Here is a tiny trained network, its code and every weight. The questions are about switching its units off for an input and a target symbol, where a switched-off unit gives its printed mean instead of its output.

import numpy as np


def w(rows, s, z=0):
    codes = np.array(rows[::2]) - 128.0
    scale = np.full(codes.shape[1], s)
    scale[-1] = z or s
    return codes * scale


def norm(h):
    return h / np.sqrt((h * h).mean(-1, keepdims=True) + 1e-5)


def f(y):
    return y / 2 * (1 + np.tanh(0.7978845608 * (y + 0.044715 * y**3)))


def softmax(a):
    e = np.exp(a - a.max(-1, keepdims=True))
    return e / e.sum(-1, keepdims=True)


def log_softmax(a):
    a = a - a.max(-1, keepdims=True)
    return a - np.log(np.exp(a).sum(-1, keepdims=True))


def net(x, mask):
    ids = ['ΔΘΠΣΦαγεζηλμξτψω'.index(c) for c in x.split()]
    T = len(ids)
    res = E[ids] + P[:T]
    u = 0
    for l in range(3):
        q, k, v = (norm(res) @ M[l].T for M in (Q, K, V))
        z = softmax(np.where(np.tri(T) > 0, q @ k.T / 2**0.5, -1e9)) @ v
        res = res + np.where(mask[u], z, O[l][:, -1]) @ O[l][:, :-1]
        u += 1
        y = f(norm(res) @ A[l][:, :-1].T + A[l][:, -1])
        res = res + np.where(mask[u : u + 8], y, B[l][:, -1]) @ B[l][:, :-1]
        u += 8
    return log_softmax(norm(res)[-1] @ U[:, :-1].T + U[:, -1])


Q, K, V, O, A, B = {}, {}, {}, {}, {}, {}
E = w([
[115,177,139],'Δ',
[100,143,118],'Θ',
[163,101,108],'Π',
[102,109,149],'Σ',
[156,194,58],'Φ',
[152,157,126],'α',
[42,103,95],'γ',
[102,119,164],'ε',
[193,7,26],'ζ',
[142,160,106],'η',
[175,67,118],'λ',
[112,127,178],'μ',
[189,101,74],'ξ',
[141,178,193],'τ',
[164,170,73],'ψ',
[123,9,78],'ω',
],0.02)
P = w([
[49,171,182],'0',
[150,117,193],'1',
[254,68,193],'2',
[169,157,183],'3',
[155,159,197],'4',
[95,195,176],'5',
[62,207,172],'6',
[173,181,199],'7',
],0.0056)
Q[0] = w([
[160,123,223],'0.h1',
[171,2,164],'0.h1',
],0.0097)
K[0] = w([
[184,214,200],'0.h1',
[217,2,229],'0.h1',
],0.0067)
V[0] = w([
[59,1,144],'0.h1',
[220,218,247],'0.h1',
],0.0064)
O[0] = w([
[2,164,128,38],'0.h1',
[196,24,110,251],'0.h1',
],0.0077,0.0026)
A[0] = w([
[75,189,132,168],'0.n1',
[154,167,11,241],'0.n2',
[218,118,188,231],'0.n3',
[169,109,220,230],'0.n4',
[143,114,118,32],'0.n5',
[152,111,126,9],'0.n6',
[140,46,230,132],'0.n7',
[155,91,252,153],'0.n8',
],0.011,0.0011)
B[0] = w([
[129,199,202,140],'0.n1',
[254,135,132,183],'0.n2',
[58,185,196,255],'0.n3',
[150,149,136,203],'0.n4',
[92,94,109,133],'0.n5',
[77,106,104,139],'0.n6',
[98,252,140,203],'0.n7',
[164,159,113,203],'0.n8',
],0.011,0.0074)
Q[1] = w([
[136,253,50],'1.h1',
[180,170,209],'1.h1',
],0.0046)
K[1] = w([
[126,73,2],'1.h1',
[91,28,169],'1.h1',
],0.0051)
V[1] = w([
[160,254,90],'1.h1',
[132,82,159],'1.h1',
],0.0095)
O[1] = w([
[145,135,251,253],'1.h1',
[118,121,89,98],'1.h1',
],0.016,0.0064)
A[1] = w([
[105,14,163,241],'1.n1',
[85,140,132,27],'1.n2',
[211,249,89,179],'1.n3',
[186,125,168,25],'1.n4',
[114,118,154,4],'1.n5',
[32,55,165,154],'1.n6',
[72,148,103,157],'1.n7',
[120,142,158,4],'1.n8',
],0.016,0.0015)
B[1] = w([
[87,52,61,144],'1.n1',
[139,119,127,131],'1.n2',
[141,5,153,254],'1.n3',
[162,116,181,208],'1.n4',
[119,137,118,136],'1.n5',
[66,97,220,146],'1.n6',
[162,104,154,127],'1.n7',
[137,169,104,162],'1.n8',
],0.021,0.0095)
Q[2] = w([
[10,91,76],'2.h1',
[80,35,184],'2.h1',
],0.013)
K[2] = w([
[100,235,95],'2.h1',
[58,11,53],'2.h1',
],0.011)
V[2] = w([
[2,150,143],'2.h1',
[150,59,125],'2.h1',
],0.015)
O[2] = w([
[8,44,243,20],'2.h1',
[235,52,2,254],'2.h1',
],0.0085,0.0061)
A[2] = w([
[166,97,39,101],'2.n1',
[179,250,89,83],'2.n2',
[146,183,51,69],'2.n3',
[120,183,144,190],'2.n4',
[178,86,34,121],'2.n5',
[133,165,176,172],'2.n6',
[44,144,188,252],'2.n7',
[157,122,4,128],'2.n8',
],0.012,0.0026)
B[2] = w([
[85,172,69,193],'2.n1',
[209,20,151,175],'2.n2',
[90,58,157,101],'2.n3',
[120,126,76,163],'2.n4',
[91,194,57,244],'2.n5',
[105,162,78,254],'2.n6',
[141,132,2,246],'2.n7',
[36,170,63,163],'2.n8',
],0.018,0.0031)
U = w([
[130,115,130,35],'Δ',
[141,130,123,86],'Θ',
[112,148,123,149],'Π',
[160,106,127,193],'Σ',
[156,98,107,33],'Φ',
[100,30,131,229],'α',
[83,112,156,165],'γ',
[139,154,100,42],'ε',
[142,89,7,89],'ζ',
[187,102,71,26],'η',
[130,153,130,228],'λ',
[143,122,126,37],'μ',
[159,139,147,158],'ξ',
[130,138,130,5],'τ',
[161,95,107,195],'ψ',
[146,146,136,181],'ω',
],0.017,0.003)

Each question gives the input, a string of symbols that net reads in full, and the target symbol t.
The units are the heads (2 rows each of Q, K, V and O) and the neurons (one row each of A and B). Each row of codes is followed by its name. A weight is (code - 128) times the scale printed after its matrix; where a second scale follows, it is the last column's (O, A, B and U).
mask holds one flag per unit, layer by layer, with each layer's heads first. A switched-off unit (its flag False) gives its mean, the last column of its rows in O or B, instead of its output. The means were averaged over made-up inputs and are rounded, as every weight is.
A unit's drop is (log p(t) with every unit on - log p(t) with that unit switched off) / (log p(t) with every unit on - log p(t) with every unit switched off).
The circuit of an input: a set's keep is (log p(t) with only the set's units on - log p(t) with every unit switched off) / (log p(t) with every unit on - log p(t) with every unit switched off). Starting from the 12 units with the biggest drops (on a tie, the unit counted first), units are removed one at a time, each time the one whose removal leaves the highest keep (on an exact tie, the one counted first), for as long as the keep stays at least 0.8.
units of the circuit, in order: the units of the circuit, biggest drop first
unit that matters most: the unit with the biggest drop
top k neurons: the k neurons with the biggest drops, biggest first
top k neurons in layer l: the k neurons of layer l with the biggest drops, biggest first
drop when u is switched off: that unit's drop, to one decimal
input ζ Δ Π ω μ ξ Θ γ, target ζ: units of the circuit, in order => 1.n4
input Φ Θ Π ζ ξ ζ Θ Θ, target ζ: units of the circuit, in order => 2.h1, 1.n6, 2.n8
input α ζ Θ, target ζ: top 2 neurons => 0.n2, 0.n3
input Π Σ λ Φ η η ω Θ, target α: units of the circuit, in order => 1.h1, 1.n3
input μ λ ω Π, target α: units of the circuit, in order => 1.n3, 1.h1
input ω ζ α, target α: top 2 neurons => 1.n3, 0.n7
input Φ Θ η ω η η ω ζ, target ζ: top 2 neurons => 0.n7, 1.n3
input ζ Θ Σ, target ζ: top 3 neurons in layer 0 => 0.n2, 0.n7, 0.n3
input ζ ω μ, target α: top 3 neurons => 0.n7, 1.n3, 0.n8
input γ ζ Φ Σ, target ζ: top 2 neurons => 0.n3, 0.n2
input Δ ω Θ, target α: top 2 neurons => 1.n1, 0.n3
input ξ Θ Δ ω Σ, target α: top 4 neurons in layer 1 => 1.n3, 1.n1, 1.n4, 1.n6
input Φ ω ε Π, target α: top 4 neurons => 1.n1, 0.n7, 0.n3, 1.n4
input μ Δ ε ω Δ Δ, target α: unit that matters most => 2.h1
input ψ Δ Φ ζ τ τ γ γ, target ζ: top 4 neurons => 2.n7, 1.n3, 0.n1, 1.n1
input η Σ λ ξ ω η, target α: top 3 neurons => 1.n3, 1.n1, 0.n3
input Θ ω τ, target α: top 2 neurons in layer 0 => 0.n7, 0.n3
input γ α Σ ζ ξ λ, target ζ: drop when 2.h1 is switched off => 0.3
input Φ ξ Δ ζ ζ λ, target ζ: drop when 1.h1 is switched off => 0.2
input τ Θ ω Θ η, target α: drop when 1.h1 is switched off => 0.3
input γ ω Θ ω ζ, target ζ: top neuron in layer 1 => 1.n1
